Here is a tiny trained network, its code and every weight. The questions are about switching its units off for an input and a class, where a switched-off unit gives its printed mean instead of its output.

import numpy as np


def w(rows, s, z=0):
    codes = np.array(rows[::2]) - 128.0
    scale = np.full(codes.shape[1], s)
    scale[-1] = z or s
    return codes * scale


def f(y):
    return y / 2 * (1 + np.tanh(0.7978845608 * (y + 0.044715 * y**3)))


def log_softmax(a):
    a = a - a.max(-1, keepdims=True)
    return a - np.log(np.exp(a).sum(-1, keepdims=True))


def net(x, mask):
    res = np.array(x, float).reshape(1, 8) / 4 @ E
    y = f(res @ A[0][:, :-1].T + A[0][:, -1])
    res = res + np.where(mask, y, B[0][:, -1]) @ B[0][:, :-1]
    return log_softmax(res[-1] @ U[:, :-1].T + U[:, -1])


A, B = {}, {}
E = w([
[176,127,217,114,37],'x0',
[91,205,134,48,62],'x1',
[193,86,255,65,174],'x2',
[31,192,183,176,222],'x3',
[163,85,142,127,116],'x4',
[168,79,147,182,138],'x5',
[142,173,211,237,61],'x6',
[124,153,175,200,138],'x7',
],0.0088)
A[0] = w([
[132,107,121,16,174,156],'N0',
[70,106,143,198,202,179],'N1',
[104,136,140,188,174,95],'N2',
[142,127,137,52,177,182],'N3',
[138,166,111,132,106,122],'N4',
[108,178,184,117,86,108],'N5',
[189,102,152,133,135,105],'N6',
[151,157,203,135,88,146],'N7',
[89,95,114,52,168,167],'N8',
[164,67,153,127,119,86],'N9',
[193,19,129,155,84,118],'N10',
[145,171,59,140,70,161],'N11',
[94,131,91,139,104,115],'N12',
[105,103,124,50,149,138],'N13',
[216,36,137,149,120,149],'N14',
[146,136,123,78,160,109],'N15',
[102,118,100,74,182,185],'N16',
[123,166,201,130,77,102],'N17',
[91,148,173,227,207,158],'N18',
[124,140,53,73,130,156],'N19',
[102,176,4,158,96,125],'N20',
[182,135,188,125,90,253],'N21',
[100,169,180,162,121,211],'N22',
],0.011,0.0048)
B[0] = w([
[215,159,79,97,18,245],'N0',
[151,183,82,209,169,202],'N1',
[127,151,106,210,169,166],'N2',
[224,181,123,133,76,212],'N3',
[84,132,159,106,160,148],'N4',
[63,204,178,88,92,194],'N5',
[174,83,155,144,164,176],'N6',
[101,136,226,117,120,210],'N7',
[174,196,47,121,54,212],'N8',
[175,77,155,134,126,178],'N9',
[164,41,134,120,134,236],'N10',
[47,75,146,61,177,208],'N11',
[73,123,118,103,182,159],'N12',
[196,171,79,81,76,201],'N13',
[243,12,145,127,116,240],'N14',
[160,140,115,122,75,165],'N15',
[138,174,54,134,92,202],'N16',
[85,180,218,96,121,201],'N17',
[168,170,109,248,211,220],'N18',
[98,139,53,83,104,218],'N19',
[14,68,53,95,206,237],'N20',
[174,102,254,97,108,242],'N21',
[99,195,162,164,125,201],'N22',
],0.0079,0.011)
U = w([
[206,2,172,122,110,175],'0',
[64,59,68,76,153,143],'1',
[132,153,242,98,97,2],'2',
[182,143,64,76,53,110],'3',
[147,147,112,227,179,210],'4',
],0.01,0.00093)

Each question gives the input, the list of numbers given to net, and the class t.
The units are the neurons (one row each of A and B). Each row of codes is followed by its name. A weight is (code - 128) times the scale printed after its matrix; where a second scale follows, it is the last column's (A, B and U).
mask holds one flag per neuron, in row order. A switched-off neuron (its flag False) gives its mean, the last column of its row in B, instead of its output. The means were averaged over made-up inputs and are rounded, as every weight is.
A unit's drop is (log p(t) with every unit on - log p(t) with that unit switched off) / (log p(t) with every unit on - log p(t) with every unit switched off).
The circuit of an input: a set's keep is (log p(t) with only the set's units on - log p(t) with every unit switched off) / (log p(t) with every unit on - log p(t) with every unit switched off). Starting from the 12 units with the biggest drops (on a tie, the unit counted first), units are removed one at a time, each time the one whose removal leaves the highest keep (on an exact tie, the one counted first), for as long as the keep stays at least 0.8.
units of the circuit, in order: the units of the circuit, biggest drop first
unit that matters most: the unit with the biggest drop
top k neurons: the k neurons with the biggest drops, biggest first
drop when u is switched off: that unit's drop, to one decimal
input [-8,7,-5,0,1,-7,8,7], class 1: units of the circuit, in order -> (N20)
input [-2,-7,8,4,-6,-5,0,-5], class 3: units of the circuit, in order -> (N0 N8)
input [-7,-7,7,-1,-6,6,0,1], class 4: top 2 neurons -> (N18 N1)
input [0,2,6,8,-2,-2,6,8], class 4: top 3 neurons -> (N18 N1 N2)
input [1,6,-6,-4,4,-5,7,1], class 2: top 2 neurons -> (N17 N5)
input [-6,-1,2,-2,1,-7,4,0], class 1: top 2 neurons -> (N0 N18)
input [-2,-7,4,3,6,2,-8,6], class 4: top 2 neurons -> (N1 N18)
input [6,-6,-2,2,-2,3,0,1], class 4: top 3 neurons -> (N18 N1 N0)
input [3,-7,3,-6,-3,-5,-8,4], class 3: top 2 neurons -> (N0 N8)
input [-6,3,-5,6,-7,5,-8,-8], class 3: top 2 neurons -> (N8 N0)
input [-8,6,-3,-2,-1,-3,7,8], class 4: top 2 neurons -> (N18 N22)
input [-8,0,6,-1,-7,-8,6,3], class 4: drop when N8 is switched off -> 0.0
input [0,1,1,-4,-6,4,7,-7], class 0: drop when N10 is switched off -> 0.1
input [0,7,-4,-3,5,2,3,1], class 1: drop when N20 is switched off -> 0.2
input [8,2,-6,-4,-3,7,4,-6], class 0: unit that matters most -> N10
